Below are the code and all the weights of a small trained network. Each question names an input and a class and asks about switching units off, where a switched-off unit gives its printed mean instead of its output.

import numpy as np


def w(rows, s, z=0):
    codes = np.array(rows[::2]) - 128.0
    scale = np.full(codes.shape[1], s)
    scale[-1] = z or s
    return codes * scale


def f(y):
    return y / 2 * (1 + np.tanh(0.7978845608 * (y + 0.044715 * y**3)))


def log_softmax(a):
    a = a - a.max(-1, keepdims=True)
    return a - np.log(np.exp(a).sum(-1, keepdims=True))


def net(x, mask):
    res = np.array(x, float).reshape(1, 7) / 4 @ E
    y = f(res @ A[0][:, :-1].T + A[0][:, -1])
    res = res + np.where(mask, y, B[0][:, -1]) @ B[0][:, :-1]
    return log_softmax(res[-1] @ U[:, :-1].T + U[:, -1])


A, B = {}, {}
E = w([
[89,102,125,167,161,147],'x0',
[191,53,56,254,78,152],'x1',
[123,80,142,80,124,196],'x2',
[81,147,100,130,149,167],'x3',
[170,125,139,108,112,197],'x4',
[137,136,223,182,155,113],'x5',
[211,125,188,157,66,203],'x6',
],0.0092)
A[0] = w([
[12,132,185,119,146,194,205],'neuron 1',
[150,145,214,120,169,190,240],'neuron 2',
[191,119,192,81,119,165,212],'neuron 3',
[125,148,169,186,112,136,26],'neuron 4',
[69,108,114,171,73,93,208],'neuron 5',
[113,154,131,232,98,124,215],'neuron 6',
[114,130,128,161,129,86,104],'neuron 7',
[75,196,120,135,73,117,252],'neuron 8',
[166,101,116,109,114,70,215],'neuron 9',
[134,82,65,181,59,187,212],'neuron 10',
[156,113,178,61,108,43,170],'neuron 11',
[179,77,69,106,87,147,63],'neuron 12',
[198,92,87,119,104,123,61],'neuron 13',
[190,153,158,66,158,163,240],'neuron 14',
[148,180,149,121,75,57,207],'neuron 15',
[147,143,96,148,94,189,32],'neuron 16',
[72,149,132,91,158,144,168],'neuron 17',
[127,56,95,224,165,233,153],'neuron 18',
[79,110,155,170,149,93,136],'neuron 19',
[152,146,123,71,107,77,117],'neuron 20',
[144,145,101,171,136,97,28],'neuron 21',
[147,56,54,164,133,173,105],'neuron 22',
[101,142,131,171,125,119,28],'neuron 23',
],0.011,0.0034)
B[0] = w([
[121,186,64,53,96,110,233],'neuron 1',
[133,145,65,72,162,133,224],'neuron 2',
[170,139,104,81,126,102,218],'neuron 3',
[167,149,127,80,173,155,149],'neuron 4',
[157,73,75,191,189,95,179],'neuron 5',
[79,89,79,171,155,17,207],'neuron 6',
[93,123,133,161,190,63,151],'neuron 7',
[164,190,52,174,162,135,184],'neuron 8',
[207,175,119,141,113,61,164],'neuron 9',
[149,18,75,158,105,102,249],'neuron 10',
[186,128,103,77,204,100,196],'neuron 11',
[155,143,82,204,75,164,183],'neuron 12',
[167,124,103,183,58,187,168],'neuron 13',
[162,159,98,38,130,124,213],'neuron 14',
[199,155,110,129,160,87,186],'neuron 15',
[182,76,122,161,121,168,166],'neuron 16',
[157,206,85,94,114,161,207],'neuron 17',
[2,20,86,89,136,109,255],'neuron 18',
[137,170,93,164,177,121,173],'neuron 19',
[208,187,158,141,153,140,170],'neuron 20',
[129,167,120,181,166,97,143],'neuron 21',
[69,71,143,176,92,137,213],'neuron 22',
[95,105,123,180,152,83,131],'neuron 23',
],0.007,0.0096)
U = w([
[119,169,106,42,110,169,254],'0',
[118,188,152,196,226,60,54],'1',
[176,143,174,38,136,114,247],'2',
[72,2,94,154,115,139,56],'3',
[90,105,170,73,51,137,2],'4',
[176,128,73,168,1,109,33],'5',
],0.008,0.0034)

Each question gives the input, the list of numbers given to net, and the class t.
The units are the neurons (one row each of A and B). Each row of codes is followed by its name. A weight is (code - 128) times the scale printed after its matrix; where a second scale follows, it is the last column's (A, B and U).
mask holds one flag per neuron, in row order. A switched-off neuron (its flag False) gives its mean, the last column of its row in B, instead of its output. The means were averaged over made-up inputs and are rounded, as every weight is.
A unit's drop is (log p(t) with every unit on - log p(t) with that unit switched off) / (log p(t) with every unit on - log p(t) with every unit switched off).
The circuit of an input: a set's keep is (log p(t) with only the set's units on - log p(t) with every unit switched off) / (log p(t) with every unit on - log p(t) with every unit switched off). Starting from the 12 units with the biggest drops (on a tie, the unit counted first), units are removed one at a time, each time the one whose removal leaves the highest keep (on an exact tie, the one counted first), for as long as the keep stays at least 0.8.
units of the circuit, in order: the units of the circuit, biggest drop first
drop when u is switched off: that unit's drop, to one decimal
input [5,-8,4,-1,0,7,-8], class 0: units of the circuit, in order => [neuron 1]
input [-4,-7,0,-2,-8,-4,-7], class 1: units of the circuit, in order => [neuron 8; neuron 20]
input [5,-1,4,6,-3,7,5], class 0: units of the circuit, in order => [neuron 1; neuron 2]
input [5,-6,-5,0,5,3,-6], class 0: units of the circuit, in order => [neuron 1; neuron 17]
input [-5,2,5,-4,-2,-7,-5], class 5: units of the circuit, in order => [neuron 18; neuron 12]
input [-5,1,-5,-3,8,2,-5], class 1: units of the circuit, in order => [neuron 1; neuron 10]
input [8,0,6,0,-7,3,-7], class 1: units of the circuit, in order => [neuron 19; neuron 10]
input [5,0,7,2,6,8,-4], class 0: units of the circuit, in order => [neuron 1; neuron 2]
input [-1,0,-4,-5,-6,2,8], class 1: drop when neuron 1 is switched off => 0.1
input [1,-1,-8,3,1,1,5], class 1: drop when neuron 8 is switched off => 0.0
input [6,2,2,4,7,-6,8], class 3: drop when neuron 18 is switched off => 0.2
input [6,5,-2,-6,6,-2,7], class 3: drop when neuron 18 is switched off => 0.3
